Below are the code and all the weights of a small trained network. Each question names an input and a class and asks about switching units off, where a switched-off unit gives its printed mean instead of its output.

import numpy as np


def w(rows, s, z=0):
    codes = np.array(rows[::2]) - 128.0
    scale = np.full(codes.shape[1], s)
    scale[-1] = z or s
    return codes * scale


def f(y):
    return y / 2 * (1 + np.tanh(0.7978845608 * (y + 0.044715 * y**3)))


def log_softmax(a):
    a = a - a.max(-1, keepdims=True)
    return a - np.log(np.exp(a).sum(-1, keepdims=True))


def net(x, mask):
    res = np.array(x, float).reshape(1, 4) / 4 @ E
    y = f(res @ A[0][:, :-1].T + A[0][:, -1])
    res = res + np.where(mask, y, B[0][:, -1]) @ B[0][:, :-1]
    return log_softmax(res[-1] @ U[:, :-1].T + U[:, -1])


A, B = {}, {}
E = w([
[82,27,64,128,238],'x0',
[66,2,111,207,144],'x1',
[226,173,38,149,174],'x2',
[120,184,193,211,46],'x3',
],0.0061)
A[0] = w([
[175,41,117,136,179,108],'neuron 1',
[116,184,118,120,139,15],'neuron 2',
[132,254,121,158,75,253],'neuron 3',
[194,71,50,151,116,199],'neuron 4',
[172,80,115,138,13,238],'neuron 5',
[117,177,167,85,167,220],'neuron 6',
[42,122,123,142,89,13],'neuron 7',
[194,176,86,147,154,253],'neuron 8',
[131,125,103,102,228,135],'neuron 9',
[129,135,174,164,104,253],'neuron 10',
[120,193,138,92,138,252],'neuron 11',
[123,138,67,188,138,193],'neuron 12',
[128,185,219,117,102,182],'neuron 13',
[139,188,164,118,137,250],'neuron 14',
],0.011,0.0021)
B[0] = w([
[94,200,145,51,194,205],'neuron 1',
[176,132,151,178,124,132],'neuron 2',
[88,146,54,73,253,255],'neuron 3',
[100,115,218,64,163,204],'neuron 4',
[126,101,145,152,209,184],'neuron 5',
[169,22,66,119,209,172],'neuron 6',
[107,119,109,132,76,161],'neuron 7',
[6,67,164,40,174,226],'neuron 8',
[100,101,136,32,29,216],'neuron 9',
[84,38,81,151,159,185],'neuron 10',
[171,119,105,225,166,190],'neuron 11',
[75,101,197,80,141,171],'neuron 12',
[146,44,106,150,174,219],'neuron 13',
[151,111,18,105,166,190],'neuron 14',
],0.0066)
U = w([
[148,59,35,168,107,253],'0',
[198,181,10,141,214,3],'1',
[99,99,66,66,206,253],'2',
[254,234,132,130,20,3],'3',
],0.0048,0.0021)

Each question gives the input, the list of numbers given to net, and the class t.
The units are the neurons (one row each of A and B). Each row of codes is followed by its name. A weight is (code - 128) times the scale printed after its matrix; where a second scale follows, it is the last column's (A, B and U).
mask holds one flag per neuron, in row order. A switched-off neuron (its flag False) gives its mean, the last column of its row in B, instead of its output. The means were averaged over made-up inputs and are rounded, as every weight is.
A unit's drop is (log p(t) with every unit on - log p(t) with that unit switched off) / (log p(t) with every unit on - log p(t) with every unit switched off).
The circuit of an input: a set's keep is (log p(t) with only the set's units on - log p(t) with every unit switched off) / (log p(t) with every unit on - log p(t) with every unit switched off). Starting from the 12 units with the biggest drops (on a tie, the unit counted first), units are removed one at a time, each time the one whose removal leaves the highest keep (on an exact tie, the one counted first), for as long as the keep stays at least 0.8.
units of the circuit, in order: the units of the circuit, biggest drop first
most important unit: the unit with the biggest drop
top k neurons: the k neurons with the biggest drops, biggest first
drop when u is switched off: that unit's drop, to one decimal
input [0,2,-7,1], class 0: units of the circuit, in order -> (neuron 3; neuron 1; neuron 8)
input [-3,-8,-8,-2], class 1: units of the circuit, in order -> (neuron 8; neuron 11; neuron 9; neuron 14)
input [4,-3,-8,-3], class 0: units of the circuit, in order -> (neuron 3; neuron 8; neuron 4)
input [-4,-8,-4,-2], class 1: most important unit -> neuron 11
input [8,-6,-8,4], class 0: top 4 neurons -> (neuron 3; neuron 1; neuron 8; neuron 4)
input [-5,-5,0,6], class 1: top 2 neurons -> (neuron 3; neuron 11)
input [-3,-4,-4,-3], class 1: top 2 neurons -> (neuron 8; neuron 9)
input [-7,-8,-3,5], class 1: top 2 neurons -> (neuron 11; neuron 3)
input [-4,-6,-5,-8], class 1: drop when neuron 8 is switched off -> 0.2
input [1,1,-8,2], class 0: drop when neuron 8 is switched off -> 0.1
input [2,-3,-6,-3], class 0: drop when neuron 3 is switched off -> 0.3
